Below is a small trained network, with its code and all its weights. Each question gives an input and a class and asks what happens when units are switched off, that is, made to give their printed mean instead of their output.

import numpy as np


def w(rows, s, z=0):
    codes = np.array(rows[::2]) - 128.0
    scale = np.full(codes.shape[1], s)
    scale[-1] = z or s
    return codes * scale


def norm(h):
    return h / np.sqrt((h * h).mean(-1, keepdims=True) + 1e-5)


def f(y):
    return np.maximum(y, 0)


def log_softmax(a):
    a = a - a.max(-1, keepdims=True)
    return a - np.log(np.exp(a).sum(-1, keepdims=True))


def net(x, mask):
    res = np.array(x, float).reshape(1, 5) / 4 @ E
    u = 0
    for l in range(2):
        y = f(norm(res) @ A[l][:, :-1].T + A[l][:, -1])
        res = res + np.where(mask[u : u + 8], y, B[l][:, -1]) @ B[l][:, :-1]
        u += 8
    return log_softmax(norm(res)[-1] @ U[:, :-1].T + U[:, -1])


A, B = {}, {}
E = w([
[87,231,159,127,108,216,112],'x0',
[132,254,109,131,81,93,90],'x1',
[71,101,207,141,86,93,86],'x2',
[38,113,112,234,127,157,57],'x3',
[158,92,178,83,34,190,202],'x4',
],0.0097)
A[0] = w([
[113,214,164,126,91,90,105,62],'0.n0',
[116,216,168,116,88,97,87,63],'0.n1',
[86,129,109,202,106,248,114,41],'0.n2',
[107,203,171,109,78,118,103,106],'0.n3',
[195,82,114,59,137,79,178,162],'0.n4',
[67,132,140,158,220,19,65,79],'0.n5',
[158,84,122,121,154,129,159,9],'0.n6',
[80,164,128,179,109,157,81,2],'0.n7',
],0.013,0.0025)
B[0] = w([
[99,176,126,96,89,117,126,188],'0.n0',
[91,185,135,147,109,91,147,192],'0.n1',
[109,118,160,132,105,251,168,203],'0.n2',
[66,145,144,156,133,72,145,187],'0.n3',
[158,70,169,129,125,139,163,254],'0.n4',
[163,92,81,179,137,90,45,245],'0.n5',
[150,195,149,109,105,107,133,172],'0.n6',
[176,146,137,56,146,113,191,185],'0.n7',
],0.018,0.0096)
A[1] = w([
[124,114,179,120,107,132,91,125],'1.n0',
[188,59,131,19,173,79,254,30],'1.n1',
[75,168,147,118,66,87,131,13],'1.n2',
[100,116,121,82,99,179,216,171],'1.n3',
[93,244,135,71,87,55,124,29],'1.n4',
[96,158,150,131,231,229,99,167],'1.n5',
[201,99,187,31,133,108,153,4],'1.n6',
[156,84,124,93,164,168,113,91],'1.n7',
],0.014,0.0023)
B[1] = w([
[140,194,62,148,108,181,106,146],'1.n0',
[250,180,181,122,143,115,168,250],'1.n1',
[118,223,97,128,183,123,158,171],'1.n2',
[111,82,201,163,79,156,32,213],'1.n3',
[9,150,152,196,162,77,180,201],'1.n4',
[123,121,66,5,129,79,167,170],'1.n5',
[174,119,160,154,183,106,200,211],'1.n6',
[142,192,127,138,125,114,149,167],'1.n7',
],0.019,0.014)
U = w([
[113,133,25,59,134,153,118,39],'0',
[86,124,160,75,50,254,119,147],'1',
[159,79,38,207,143,96,32,160],'2',
[243,147,213,156,131,127,181,147],'3',
[26,236,141,179,124,92,154,254],'4',
],0.014,0.0029)

Each question gives the input, the list of numbers given to net, and the class t.
The units are the neurons (one row each of A and B). Each row of codes is followed by its name. A weight is (code - 128) times the scale printed after its matrix; where a second scale follows, it is the last column's (A, B and U).
mask holds one flag per neuron, layer by layer. A switched-off neuron (its flag False) gives its mean, the last column of its row in B, instead of its output. The means were averaged over made-up inputs and are rounded, as every weight is.
A unit's drop is (log p(t) with every unit on - log p(t) with that unit switched off) / (log p(t) with every unit on - log p(t) with every unit switched off).
top k neurons: the k neurons with the biggest drops, biggest first
top k neurons in layer l: the k neurons of layer l with the biggest drops, biggest first
drop when u is switched off: that unit's drop, to one decimal
input [-7,5,6,7,-8], class 2: top neuron : [0.n5]
input [-5,7,-1,6,-1], class 2: top 2 neurons : [0.n5 0.n6]
input [5,-7,0,1,-4], class 0: top 2 neurons : [1.n5 0.n4]
input [4,-4,3,2,-4], class 0: top 2 neurons : [0.n2 0.n5]
input [7,-2,3,-6,5], class 4: top 2 neurons in layer 0 : [0.n3 0.n7]
input [1,0,1,5,-2], class 0: top 3 neurons : [0.n2 0.n5 1.n5]
input [1,-5,2,6,-4], class 0: top 2 neurons : [0.n2 1.n5]
input [5,3,-3,5,4], class 1: top 2 neurons : [0.n2 1.n3]
input [6,1,-3,-1,4], class 4: top 2 neurons : [0.n3 0.n4]
input [0,7,-7,7,5], class 1: top 2 neurons : [0.n2 1.n3]
input [-1,2,4,2,8], class 4: top 2 neurons in layer 0 : [0.n4 0.n3]
input [-6,1,-5,4,0], class 2: top 2 neurons : [1.n1 0.n7]
input [-2,-5,8,-5,-7], class 2: drop when 0.n5 is switched off : 0.8
input [8,-3,8,0,0], class 4: drop when 0.n3 is switched off : 0.1
input [-1,-7,7,1,-1], class 2: top neuron : [1.n1]
input [-4,2,1,-3,-6], class 2: drop when 0.n5 is switched off : 0.5
